Below are the code and all the weights of a small trained network. Each question names an input and a target symbol and asks about switching units off, where a switched-off unit gives its printed mean instead of its output.

import numpy as np


def w(rows, s, z=0):
    codes = np.array(rows[::2]) - 128.0
    scale = np.full(codes.shape[1], s)
    scale[-1] = z or s
    return codes * scale


def norm(h):
    return h / np.sqrt((h * h).mean(-1, keepdims=True) + 1e-5)


def f(y):
    return y / 2 * (1 + np.tanh(0.7978845608 * (y + 0.044715 * y**3)))


def softmax(a):
    e = np.exp(a - a.max(-1, keepdims=True))
    return e / e.sum(-1, keepdims=True)


def log_softmax(a):
    a = a - a.max(-1, keepdims=True)
    return a - np.log(np.exp(a).sum(-1, keepdims=True))


def net(x, mask):
    ids = ['βγεζλμξπσφψω'.index(c) for c in x.split()]
    T = len(ids)
    res = E[ids] + P[:T]
    u = 0
    for l in range(3):
        r = norm(res)
        for j in range(3):
            rows = slice(2 * j, 2 * j + 2)
            q, k, v = (r @ M[l][rows].T for M in (Q, K, V))
            z = softmax(np.where(np.tri(T) > 0, q @ k.T / 2**0.5, -1e9)) @ v
            o = O[l][rows]
            res = res + np.where(mask[u + j], z, o[:, -1]) @ o[:, :-1]
        u += 3
        y = f(norm(res) @ A[l][:, :-1].T + A[l][:, -1])
        res = res + np.where(mask[u : u + 4], y, B[l][:, -1]) @ B[l][:, :-1]
        u += 4
    return log_softmax(norm(res)[-1] @ U[:, :-1].T + U[:, -1])


Q, K, V, O, A, B = {}, {}, {}, {}, {}, {}
E = w([
[193,152,180,131,7],'β',
[172,171,145,103,158],'γ',
[139,189,168,115,195],'ε',
[196,76,137,120,74],'ζ',
[173,128,165,90,144],'λ',
[89,170,206,132,46],'μ',
[135,158,67,188,101],'ξ',
[85,217,118,184,72],'π',
[118,87,210,195,117],'σ',
[159,41,140,118,113],'φ',
[180,196,59,125,93],'ψ',
[127,58,143,170,135],'ω',
],0.021)
P = w([
[249,143,188,200,99],'0',
[222,133,168,172,109],'1',
[199,131,153,160,125],'2',
[182,127,146,137,123],'3',
[170,120,142,126,118],'4',
[156,117,131,121,124],'5',
[147,120,126,110,139],'6',
[134,115,118,102,141],'7',
[120,114,111,92,143],'8',
[101,108,101,75,145],'9',
[95,111,91,67,144],'10',
[80,102,85,67,123],'11',
],0.02)
Q[0] = w([
[217,52,12,166,157],'0.h1',
[152,120,166,212,113],'0.h1',
[103,164,70,137,152],'0.h2',
[96,113,121,199,177],'0.h2',
[73,149,18,119,16],'0.h3',
[156,1,100,66,162],'0.h3',
],0.035)
K[0] = w([
[255,109,87,85,157],'0.h1',
[118,119,181,214,133],'0.h1',
[190,160,166,132,101],'0.h2',
[169,139,190,192,132],'0.h2',
[96,205,3,127,88],'0.h3',
[87,40,138,53,159],'0.h3',
],0.037)
V[0] = w([
[5,141,136,87,136],'0.h1',
[183,79,70,91,162],'0.h1',
[105,101,207,119,140],'0.h2',
[116,94,176,252,164],'0.h2',
[99,48,189,81,150],'0.h3',
[208,172,196,160,120],'0.h3',
],0.032)
O[0] = w([
[145,39,47,132,77,4],'0.h1',
[87,144,125,117,245,153],'0.h1',
[158,40,130,97,91,146],'0.h2',
[77,90,225,96,52,119],'0.h2',
[112,75,168,4,147,149],'0.h3',
[233,140,107,141,152,242],'0.h3',
],0.019,0.027)
A[0] = w([
[31,223,130,159,201,100],'0.n1',
[117,202,120,100,102,144],'0.n2',
[135,134,100,253,162,254],'0.n3',
[204,128,96,16,201,114],'0.n4',
],0.03,0.0065)
B[0] = w([
[146,100,78,106,1,212],'0.n1',
[127,88,121,154,104,153],'0.n2',
[90,106,174,29,31,192],'0.n3',
[205,138,138,3,18,251],'0.n4',
],0.023,0.027)
Q[1] = w([
[153,133,99,179,237],'1.h1',
[173,161,90,100,122],'1.h1',
[225,98,85,112,103],'1.h2',
[181,50,155,132,7],'1.h2',
[170,122,154,109,24],'1.h3',
[197,46,118,185,122],'1.h3',
],0.02)
K[1] = w([
[237,162,196,162,68],'1.h1',
[96,26,92,97,126],'1.h1',
[60,55,25,154,139],'1.h2',
[26,9,66,106,152],'1.h2',
[5,93,3,88,214],'1.h3',
[181,164,125,77,90],'1.h3',
],0.023)
V[1] = w([
[97,144,193,134,221],'1.h1',
[94,61,237,158,82],'1.h1',
[186,114,145,87,231],'1.h2',
[38,180,161,42,139],'1.h2',
[19,96,210,57,140],'1.h3',
[197,1,142,103,72],'1.h3',
],0.057)
O[1] = w([
[72,91,4,155,91,33],'1.h1',
[62,49,212,152,61,206],'1.h1',
[197,56,50,155,44,53],'1.h2',
[60,233,96,48,39,153],'1.h2',
[57,4,154,87,175,124],'1.h3',
[228,103,215,156,188,254],'1.h3',
],0.032,0.034)
A[1] = w([
[19,42,44,76,194,55],'1.n1',
[95,206,102,89,175,251],'1.n2',
[108,220,84,213,213,17],'1.n3',
[144,185,4,178,107,244],'1.n4',
],0.036,0.0012)
B[1] = w([
[55,8,79,216,56,181],'1.n1',
[135,147,85,133,54,254],'1.n2',
[151,62,126,125,1,184],'1.n3',
[119,52,216,134,132,167],'1.n4',
],0.042,0.0082)
Q[2] = w([
[92,47,133,159,157],'2.h1',
[120,142,9,76,242],'2.h1',
[95,137,67,86,133],'2.h2',
[229,155,168,1,170],'2.h2',
[136,3,148,142,103],'2.h3',
[159,52,35,76,160],'2.h3',
],0.041)
K[2] = w([
[42,81,105,102,140],'2.h1',
[95,112,180,255,51],'2.h1',
[133,151,55,218,139],'2.h2',
[108,98,68,107,246],'2.h2',
[60,46,155,72,116],'2.h3',
[119,80,170,154,193],'2.h3',
],0.041)
V[2] = w([
[116,88,114,180,24],'2.h1',
[132,69,128,5,120],'2.h1',
[103,208,72,139,129],'2.h2',
[111,153,85,254,156],'2.h2',
[123,237,84,142,155],'2.h3',
[165,92,171,24,100],'2.h3',
],0.028)
O[2] = w([
[72,129,84,122,166,105],'2.h1',
[149,115,166,33,97,162],'2.h1',
[151,144,134,157,197,37],'2.h2',
[143,148,109,253,146,5],'2.h2',
[154,147,143,152,65,69],'2.h3',
[132,127,185,42,167,245],'2.h3',
],0.022,0.025)
A[2] = w([
[195,165,180,173,203,222],'2.n1',
[100,227,38,175,67,141],'2.n2',
[27,255,77,108,87,250],'2.n3',
[178,136,32,120,150,195],'2.n4',
],0.046,0.0023)
B[2] = w([
[70,71,84,196,150,253],'2.n1',
[88,82,130,153,2,157],'2.n2',
[71,52,139,10,64,179],'2.n3',
[158,149,143,25,152,148],'2.n4',
],0.042,0.025)
U = w([
[22,246,157,111,191,51],'β',
[73,47,42,136,156,136],'γ',
[133,94,95,32,195,155],'ε',
[92,174,179,178,215,44],'ζ',
[244,109,68,110,127,69],'λ',
[150,160,101,201,120,76],'μ',
[86,201,75,138,52,93],'ξ',
[156,80,104,187,222,106],'π',
[137,118,104,164,141,15],'σ',
[144,74,196,154,88,254],'φ',
[121,138,97,171,141,30],'ψ',
[143,123,144,119,132,231],'ω',
],0.012,0.0051)

Each question gives the input, a string of symbols that net reads in full, and the target symbol t.
The units are the heads (2 rows each of Q, K, V and O) and the neurons (one row each of A and B). Each row of codes is followed by its name. A weight is (code - 128) times the scale printed after its matrix; where a second scale follows, it is the last column's (O, A, B and U).
mask holds one flag per unit, layer by layer, with each layer's heads first. A switched-off unit (its flag False) gives its mean, the last column of its rows in O or B, instead of its output. The means were averaged over made-up inputs and are rounded, as every weight is.
A unit's drop is (log p(t) with every unit on - log p(t) with that unit switched off) / (log p(t) with every unit on - log p(t) with every unit switched off).
The circuit of an input: a set's keep is (log p(t) with only the set's units on - log p(t) with every unit switched off) / (log p(t) with every unit on - log p(t) with every unit switched off). Starting from the 12 units with the biggest drops (on a tie, the unit counted first), units are removed one at a time, each time the one whose removal leaves the highest keep (on an exact tie, the one counted first), for as long as the keep stays at least 0.8.
units of the circuit, in order: the units of the circuit, biggest drop first
unit that matters most: the unit with the biggest drop
top k neurons: the k neurons with the biggest drops, biggest first
k most important neurons of layer l: the k neurons of layer l with the biggest drops, biggest first
which heads matter: for each layer, one digit per head in row order, 1 if its drop is at least 0.15 and else 0, layers parted by /
input λ φ γ, target ε: top 2 neurons : (0.n1; 2.n2)
input γ λ σ λ π ε γ μ ξ λ, target β: 2 most important neurons of layer 0 : (0.n4; 0.n1)
input ξ ξ φ μ γ λ ζ μ λ, target π: which heads matter : 110 / 110 / 000
input λ λ μ γ γ γ ε ξ λ, target β: units of the circuit, in order : (1.h2; 0.h3; 0.n4; 0.n3)
input β μ π σ ξ ξ ζ λ β β, target λ: unit that matters most : 0.h1
input σ ω λ λ ψ μ ε, target ξ: top 2 neurons : (0.n4; 0.n3)
input φ λ φ λ λ π γ ζ λ λ ψ λ, target ξ: which heads matter : 011 / 001 / 000
input γ φ σ γ γ σ π μ λ π ω ξ, target γ: units of the circuit, in order : (0.h3; 0.n4; 1.h3)
input λ γ π ε, target ζ: which heads matter : 001 / 010 / 000
input ξ λ ξ μ ω ξ, target γ: which heads matter : 110 / 101 / 000
input β ζ λ β γ σ ψ, target ξ: units of the circuit, in order : (1.h3; 0.h2; 0.h3)
input λ ε λ ζ λ γ λ λ ψ σ, target ξ: units of the circuit, in order : (0.h2; 1.h3)
input μ λ ζ, target π: which heads matter : 111 / 110 / 000
input ε λ φ λ γ ξ γ ζ, target β: units of the circuit, in order : (1.h2; 0.n3; 0.h3; 0.h2)
input β λ γ ξ λ λ ξ γ ω γ π λ, target ε: unit that matters most : 0.h3
input λ ψ λ π λ ω π ξ λ ξ γ γ, target β: units of the circuit, in order : (0.h3; 0.n4; 1.h2)
input σ γ σ ψ λ λ λ π γ γ ξ ξ, target β: units of the circuit, in order : (0.h3; 1.h2)
input β γ λ, target λ: which heads matter : 001 / 110 / 000
input ξ γ ζ β λ σ ξ λ ξ γ, target β: which heads matter : 001 / 010 / 000
input ζ μ γ, target π: which heads matter : 101 / 010 / 000
input λ λ μ λ γ λ γ λ μ ξ ω λ, target γ: most important neuron of layer 0 : (0.n4)
input π λ ξ γ λ ζ ψ ε ψ, target ξ: units of the circuit, in order : (0.h2; 1.h3)
input ε ε γ ζ ξ γ ξ λ φ ζ, target ε: units of the circuit, in order : (0.h2; 1.h1; 0.h1)
input ξ λ λ λ φ σ ω σ ζ, target γ: which heads matter : 111 / 101 / 000
input ω ζ ξ ζ ω γ, target γ: top 2 neurons : (0.n4; 1.n1)
input γ γ λ λ ξ ω ψ, target γ: 2 most important neurons of layer 0 : (0.n3; 0.n4)
input σ λ ζ π λ σ ζ λ ξ ζ, target β: unit that matters most : 0.n1
input μ λ γ, target π: which heads matter : 111 / 110 / 000
input ζ ξ λ ω ε γ, target γ: top 3 neurons : (0.n4; 0.n1; 1.n1)
input σ λ μ λ, target π: which heads matter : 101 / 010 / 000
